Here is a tiny trained network, its code and every weight. The questions are about switching its units off for an input and a target symbol, where a switched-off unit gives its printed mean instead of its output.

import numpy as np


def w(rows, s, z=0):
    codes = np.array(rows[::2]) - 128.0
    scale = np.full(codes.shape[1], s)
    scale[-1] = z or s
    return codes * scale


def f(y):
    return np.maximum(y, 0)


def softmax(a):
    e = np.exp(a - a.max(-1, keepdims=True))
    return e / e.sum(-1, keepdims=True)


def log_softmax(a):
    a = a - a.max(-1, keepdims=True)
    return a - np.log(np.exp(a).sum(-1, keepdims=True))


def net(x, mask):
    ids = ['ΔΞΠΣΦαεζηλμτψ'.index(c) for c in x.split()]
    T = len(ids)
    res = E[ids] + P[:T]
    r = res
    for j in range(3):
        rows = slice(3 * j, 3 * j + 3)
        q, k, v = (r @ M[0][rows].T for M in (Q, K, V))
        z = softmax(np.where(np.tri(T) > 0, q @ k.T / 3**0.5, -1e9)) @ v
        o = O[0][rows]
        res = res + np.where(mask[j], z, o[:, -1]) @ o[:, :-1]
    y = f(res @ A[0][:, :-1].T + A[0][:, -1])
    res = res + np.where(mask[3:27], y, B[0][:, -1]) @ B[0][:, :-1]
    return log_softmax(res[-1] @ U[:, :-1].T + U[:, -1])


Q, K, V, O, A, B = {}, {}, {}, {}, {}, {}
E = w([
[198,28,148],'Δ',
[170,85,122],'Ξ',
[142,143,83],'Π',
[64,84,71],'Σ',
[107,142,65],'Φ',
[8,151,164],'α',
[200,96,104],'ε',
[158,80,78],'ζ',
[188,210,181],'η',
[204,139,145],'λ',
[133,236,143],'μ',
[139,110,97],'τ',
[153,132,76],'ψ',
],0.012)
P = w([
[63,255,181],'0',
[197,59,185],'1',
[206,217,27],'2',
[180,50,171],'3',
[191,225,7],'4',
[164,59,186],'5',
],0.0083)
Q[0] = w([
[199,106,118],'H0',
[159,63,71],'H0',
[94,91,123],'H0',
[80,94,224],'H1',
[112,131,169],'H1',
[127,129,143],'H1',
[149,254,58],'H2',
[163,95,240],'H2',
[173,110,196],'H2',
],0.0092)
K[0] = w([
[209,24,100],'H0',
[161,139,173],'H0',
[127,125,224],'H0',
[255,104,71],'H1',
[183,163,99],'H1',
[161,146,119],'H1',
[20,153,239],'H2',
[187,60,68],'H2',
[169,31,163],'H2',
],0.0089)
V[0] = w([
[83,167,149],'H0',
[80,79,46],'H0',
[66,134,50],'H0',
[205,107,104],'H1',
[180,191,76],'H1',
[93,254,87],'H1',
[35,60,9],'H2',
[196,157,144],'H2',
[102,215,209],'H2',
],0.0082)
O[0] = w([
[145,151,118,132],'H0',
[73,177,180,104],'H0',
[87,200,148,125],'H0',
[130,159,209,72],'H1',
[112,179,132,157],'H1',
[50,137,80,253],'H1',
[109,117,2,79],'H2',
[179,195,223,139],'H2',
[45,109,231,205],'H2',
],0.0079,0.0042)
A[0] = w([
[62,107,165,95],'N0',
[129,199,151,153],'N1',
[97,107,177,250],'N2',
[87,122,227,228],'N3',
[117,22,111,108],'N4',
[89,87,136,141],'N5',
[173,100,198,120],'N6',
[122,132,209,242],'N7',
[66,222,97,1],'N8',
[100,158,113,189],'N9',
[153,200,110,104],'N10',
[100,157,78,107],'N11',
[133,105,183,190],'N12',
[137,186,136,157],'N13',
[84,135,135,123],'N14',
[50,109,158,153],'N15',
[99,254,21,152],'N16',
[176,40,112,97],'N17',
[160,77,83,169],'N18',
[96,6,135,82],'N19',
[205,139,119,166],'N20',
[84,145,136,104],'N21',
[165,93,202,106],'N22',
[181,155,155,121],'N23',
],0.0087,0.0034)
B[0] = w([
[143,130,112,168],'N0',
[91,138,138,180],'N1',
[139,150,94,190],'N2',
[108,174,106,213],'N3',
[65,136,114,171],'N4',
[112,144,95,157],'N5',
[124,97,170,183],'N6',
[153,164,92,208],'N7',
[131,55,119,199],'N8',
[177,106,122,186],'N9',
[105,92,149,156],'N10',
[142,99,149,180],'N11',
[130,155,144,176],'N12',
[97,140,143,167],'N13',
[131,128,103,165],'N14',
[149,151,105,190],'N15',
[176,77,145,254],'N16',
[92,108,142,181],'N17',
[108,113,139,184],'N18',
[2,138,155,163],'N19',
[153,115,130,183],'N20',
[129,111,91,165],'N21',
[137,115,152,179],'N22',
[118,146,164,169],'N23',
],0.01,0.0075)
U = w([
[215,133,196,134],'Δ',
[99,89,223,46],'Ξ',
[175,136,115,189],'Π',
[216,76,19,103],'Σ',
[139,83,131,62],'Φ',
[13,109,124,155],'α',
[178,132,166,87],'ε',
[157,120,137,148],'ζ',
[130,201,188,1],'η',
[150,215,158,254],'λ',
[101,255,43,132],'μ',
[185,149,102,139],'τ',
[160,119,143,169],'ψ',
],0.007,0.0037)

Each question gives the input, a string of symbols that net reads in full, and the target symbol t.
The units are the heads (3 rows each of Q, K, V and O) and the neurons (one row each of A and B). Each row of codes is followed by its name. A weight is (code - 128) times the scale printed after its matrix; where a second scale follows, it is the last column's (O, A, B and U).
mask holds one flag per unit, heads first, then neurons. A switched-off unit (its flag False) gives its mean, the last column of its rows in O or B, instead of its output. The means were averaged over made-up inputs and are rounded, as every weight is.
A unit's drop is (log p(t) with every unit on - log p(t) with that unit switched off) / (log p(t) with every unit on - log p(t) with every unit switched off).
The circuit of an input: a set's keep is (log p(t) with only the set's units on - log p(t) with every unit switched off) / (log p(t) with every unit on - log p(t) with every unit switched off). Starting from the 12 units with the biggest drops (on a tie, the unit counted first), units are removed one at a time, each time the one whose removal leaves the highest keep (on an exact tie, the one counted first), for as long as the keep stays at least 0.8.
units of the circuit, in order: the units of the circuit, biggest drop first
most important unit: the unit with the biggest drop
top k neurons: the k neurons with the biggest drops, biggest first
which heads matter: for each layer, one digit per head in row order, 1 if its drop is at least 0.15 and else 0, layers parted by /
drop of u: that unit's drop, to one decimal
input λ Σ Σ Δ ψ, target λ: which heads matter -> 011
input ψ Σ Σ λ Σ Δ, target Ξ: units of the circuit, in order -> (N19 H1 N6)
input α λ Σ Σ ε, target α: which heads matter -> 011
input α λ ψ, target α: which heads matter -> 111
input Σ Σ Φ, target Σ: units of the circuit, in order -> (H2 N16)
input α Π τ, target α: units of the circuit, in order -> (H2 H1)
input α λ Σ η Σ, target α: units of the circuit, in order -> (H2 N19)
input Σ Π μ Δ, target Ξ: most important unit -> H0
input Σ μ Π, target Σ: units of the circuit, in order -> (H2 N16 H1)
input Σ λ η, target Σ: units of the circuit, in order -> (H2 N16 H0)
input Σ μ Σ α μ, target Σ: which heads matter -> 001
input α ε λ, target α: units of the circuit, in order -> (H2 H1 H0 N19)
input μ μ Σ, target μ: top 2 neurons -> (N3 N16)
input α Σ Σ μ Δ, target α: most important unit -> H1
input μ ψ ζ Σ Ξ, target μ: top 3 neurons -> (N3 N16 N7)
input Σ μ Σ, target Σ: drop of N13 -> 0.0
input Σ Δ α Δ Π, target Σ: drop of H1 -> 0.1
input α Δ λ, target α: drop of H2 -> 0.9
